Here is a tiny trained network, its code and every weight. The questions are about switching its units off for an input and a class, where a switched-off unit gives its printed mean instead of its output.

import numpy as np


def w(rows, s, z=0):
    codes = np.array(rows[::2]) - 128.0
    scale = np.full(codes.shape[1], s)
    scale[-1] = z or s
    return codes * scale


def f(y):
    return y / 2 * (1 + np.tanh(0.7978845608 * (y + 0.044715 * y**3)))


def log_softmax(a):
    a = a - a.max(-1, keepdims=True)
    return a - np.log(np.exp(a).sum(-1, keepdims=True))


def net(x, mask):
    res = np.array(x, float).reshape(1, 3) / 4 @ E
    y = f(res @ A[0][:, :-1].T + A[0][:, -1])
    res = res + np.where(mask, y, B[0][:, -1]) @ B[0][:, :-1]
    return log_softmax(res[-1] @ U[:, :-1].T + U[:, -1])


A, B = {}, {}
E = w([
[79,30,57,210],'x0',
[48,91,168,85],'x1',
[254,34,204,151],'x2',
],0.0075)
A[0] = w([
[90,182,40,110,92],'n1',
[47,66,190,68,162],'n2',
[63,94,190,68,206],'n3',
[90,183,65,127,117],'n4',
[142,161,111,160,254],'n5',
[56,205,42,119,199],'n6',
[146,194,196,2,148],'n7',
[64,10,15,181,127],'n8',
[103,67,103,181,73],'n9',
[199,64,212,171,142],'n10',
[147,189,151,78,228],'n11',
[134,102,119,93,84],'n12',
[205,42,183,154,117],'n13',
],0.0079,0.0054)
B[0] = w([
[74,120,197,56,176],'n1',
[196,42,44,162,196],'n2',
[170,67,115,158,208],'n3',
[87,87,180,76,174],'n4',
[180,2,89,163,214],'n5',
[81,63,165,115,255],'n6',
[131,134,211,204,234],'n7',
[120,142,234,187,248],'n8',
[124,223,225,138,154],'n9',
[51,87,199,64,241],'n10',
[158,60,181,186,225],'n11',
[132,159,119,124,115],'n12',
[83,114,187,71,233],'n13',
],0.008,0.0062)
U = w([
[63,117,168,1,131],'0',
[143,78,109,162,235],'1',
[115,158,177,223,99],'2',
[154,111,59,131,193],'3',
[131,210,40,48,3],'4',
[121,231,71,81,20],'5',
[124,229,85,73,7],'6',
],0.0098,0.0045)

Each question gives the input, the list of numbers given to net, and the class t.
The units are the neurons (one row each of A and B). Each row of codes is followed by its name. A weight is (code - 128) times the scale printed after its matrix; where a second scale follows, it is the last column's (A, B and U).
mask holds one flag per neuron, in row order. A switched-off neuron (its flag False) gives its mean, the last column of its row in B, instead of its output. The means were averaged over made-up inputs and are rounded, as every weight is.
A unit's drop is (log p(t) with every unit on - log p(t) with that unit switched off) / (log p(t) with every unit on - log p(t) with every unit switched off).
The circuit of an input: a set's keep is (log p(t) with only the set's units on - log p(t) with every unit switched off) / (log p(t) with every unit on - log p(t) with every unit switched off). Starting from the 12 units with the biggest drops (on a tie, the unit counted first), units are removed one at a time, each time the one whose removal leaves the highest keep (on an exact tie, the one counted first), for as long as the keep stays at least 0.8.
circuit, biggest first: the units of the circuit, biggest drop first
unit that matters most: the unit with the biggest drop
top k neurons: the k neurons with the biggest drops, biggest first
drop of u: that unit's drop, to one decimal
input [-3,-5,5], class 0: circuit, biggest first -> n10, n13
input [-3,7,4], class 1: unit that matters most -> n2
input [-2,2,3], class 3: circuit, biggest first -> n8, n6, n1
input [5,3,6], class 0: circuit, biggest first -> n10, n13
input [5,-6,-6], class 0: top 4 neurons -> n1, n4, n6, n7
input [-5,6,-4], class 1: circuit, biggest first -> n2, n3, n10
input [-8,-3,-7], class 2: top 4 neurons -> n7, n11, n10, n13
input [-5,6,4], class 1: circuit, biggest first -> n2, n3
input [4,-7,7], class 0: top 2 neurons -> n10, n13
input [8,7,-1], class 2: top 2 neurons -> n8, n9
input [2,-2,-1], class 3: top 3 neurons -> n7, n10, n13
input [8,-6,-8], class 0: top 2 neurons -> n1, n4
input [-7,3,-5], class 2: top 4 neurons -> n7, n11, n10, n13
input [-8,-4,0], class 2: circuit, biggest first -> n7
input [1,7,-4], class 1: circuit, biggest first -> n2, n3
input [7,6,7], class 0: top 2 neurons -> n10, n13
input [8,0,-5], class 2: top 2 neurons -> n8, n10
input [6,1,-1], class 2: top 2 neurons -> n8, n9
input [6,-2,0], class 2: top 3 neurons -> n8, n9, n2
input [-7,3,4], class 2: unit that matters most -> n7
input [6,6,6], class 0: drop of n5 -> 0.2
input [7,0,6], class 2: drop of n9 -> 0.4
input [-1,2,2], class 3: drop of n8 -> 0.3
input [1,-3,4], class 0: drop of n2 -> 0.3
